Below are the code and all the weights of a small trained network. Each question names an input and a class and asks about switching units off, where a switched-off unit gives its printed mean instead of its output.

import numpy as np


def w(rows, s, z=0):
    codes = np.array(rows[::2]) - 128.0
    scale = np.full(codes.shape[1], s)
    scale[-1] = z or s
    return codes * scale


def norm(h):
    return h / np.sqrt((h * h).mean(-1, keepdims=True) + 1e-5)


def f(y):
    return y / 2 * (1 + np.tanh(0.7978845608 * (y + 0.044715 * y**3)))


def log_softmax(a):
    a = a - a.max(-1, keepdims=True)
    return a - np.log(np.exp(a).sum(-1, keepdims=True))


def net(x, mask):
    res = np.array(x, float).reshape(1, 6) / 4 @ E
    u = 0
    for l in range(2):
        y = f(norm(res) @ A[l][:, :-1].T + A[l][:, -1])
        res = res + np.where(mask[u : u + 3], y, B[l][:, -1]) @ B[l][:, :-1]
        u += 3
    return log_softmax(norm(res)[-1] @ U[:, :-1].T + U[:, -1])


A, B = {}, {}
E = w([
[147,116,144,232,150,47,111,127,72],'x0',
[191,69,150,142,245,137,244,121,87],'x1',
[138,139,143,152,115,141,145,103,144],'x2',
[142,144,134,114,132,119,121,98,121],'x3',
[129,122,134,127,133,133,126,133,129],'x4',
[140,55,178,93,106,206,150,76,60],'x5',
],0.011)
A[0] = w([
[177,71,151,125,175,224,169,115,25,26],'0.n0',
[161,98,167,209,55,123,52,123,7,10],'0.n1',
[135,148,88,64,207,170,255,138,195,99],'0.n2',
],0.009,0.012)
B[0] = w([
[20,82,170,132,50,53,186,58,141,203],'0.n0',
[81,197,163,63,137,92,159,121,251,168],'0.n1',
[241,80,106,80,134,68,10,156,179,254],'0.n2',
],0.014,0.0066)
A[1] = w([
[152,60,128,78,61,140,118,110,109,3],'1.n0',
[189,118,92,124,113,254,93,117,67,80],'1.n1',
[232,94,125,158,224,101,178,151,123,6],'1.n2',
],0.013,0.0062)
B[1] = w([
[96,251,81,83,89,206,146,185,87,206],'1.n0',
[108,182,208,134,214,213,89,139,34,166],'1.n1',
[77,157,178,185,95,175,136,129,29,253],'1.n2',
],0.016,0.0058)
U = w([
[104,144,109,16,101,134,148,130,217,57],'0',
[182,74,134,158,131,26,91,105,125,254],'1',
[109,183,125,151,133,250,136,150,39,76],'2',
],0.016,0.004)

Each question gives the input, the list of numbers given to net, and the class t.
The units are the neurons (one row each of A and B). Each row of codes is followed by its name. A weight is (code - 128) times the scale printed after its matrix; where a second scale follows, it is the last column's (A, B and U).
mask holds one flag per neuron, layer by layer. A switched-off neuron (its flag False) gives its mean, the last column of its row in B, instead of its output. The means were averaged over made-up inputs and are rounded, as every weight is.
A unit's drop is (log p(t) with every unit on - log p(t) with that unit switched off) / (log p(t) with every unit on - log p(t) with every unit switched off).
The circuit of an input: a set's keep is (log p(t) with only the set's units on - log p(t) with every unit switched off) / (log p(t) with every unit on - log p(t) with every unit switched off). Starting from all 6 units, units are removed one at a time, each time the one whose removal leaves the highest keep (on an exact tie, the one counted first), for as long as the keep stays at least 0.8.
circuit, biggest first: the units of the circuit, biggest drop first
most important unit: the unit with the biggest drop
top k neurons: the k neurons with the biggest drops, biggest first
k most important neurons of layer l: the k neurons of layer l with the biggest drops, biggest first
drop when u is switched off: that unit's drop, to one decimal
input [2,2,-5,-6,2,7], class 1: circuit, biggest first	(0.n0)
input [-7,2,3,-8,-8,-7], class 1: top 2 neurons	(0.n2, 1.n0)
input [-6,0,6,8,-4,3], class 2: top 2 neurons	(1.n1, 0.n1)
input [8,1,-3,0,-3,-3], class 2: circuit, biggest first	(0.n0, 1.n2)
input [-6,3,6,7,-8,4], class 0: 2 most important neurons of layer 0	(0.n0, 0.n2)
input [-2,3,-6,-3,-3,2], class 0: top 2 neurons	(0.n0, 1.n0)
input [-3,-7,-1,4,-1,3], class 2: top 3 neurons	(0.n1, 0.n0, 1.n1)
input [7,2,-3,-6,1,-6], class 2: top 2 neurons	(1.n2, 0.n0)
input [-7,-3,-7,-4,7,2], class 2: top 2 neurons	(0.n0, 1.n1)
input [0,1,8,8,-3,4], class 0: top 2 neurons	(0.n0, 1.n2)
input [8,-4,5,1,-8,1], class 0: top 2 neurons	(0.n1, 0.n2)
input [1,8,-8,0,-6,2], class 1: top 2 neurons	(0.n0, 1.n1)
input [3,7,-8,-5,7,8], class 1: 2 most important neurons of layer 1	(1.n2, 1.n1)
input [-3,4,-3,-3,3,-8], class 1: most important unit	0.n2
input [8,-1,8,-5,8,3], class 0: 2 most important neurons of layer 0	(0.n1, 0.n2)
input [6,-6,-8,-3,-8,1], class 0: top 3 neurons	(0.n1, 0.n2, 1.n2)
input [1,4,6,7,3,-6], class 2: top 2 neurons	(1.n2, 0.n0)
input [0,4,-8,-1,-2,-1], class 1: top 2 neurons	(0.n2, 1.n1)
input [2,2,7,-6,4,2], class 1: 2 most important neurons of layer 0	(0.n0, 0.n2)
input [8,7,-4,6,-1,-4], class 2: most important unit	1.n2
input [5,5,-1,2,-7,-7], class 2: drop when 1.n2 is switched off	0.7
input [-7,4,1,3,-3,-1], class 1: drop when 1.n1 is switched off	0.0
input [4,4,-6,-3,4,-1], class 2: drop when 1.n2 is switched off	1.0
input [1,5,2,-8,0,1], class 1: drop when 0.n0 is switched off	1.6
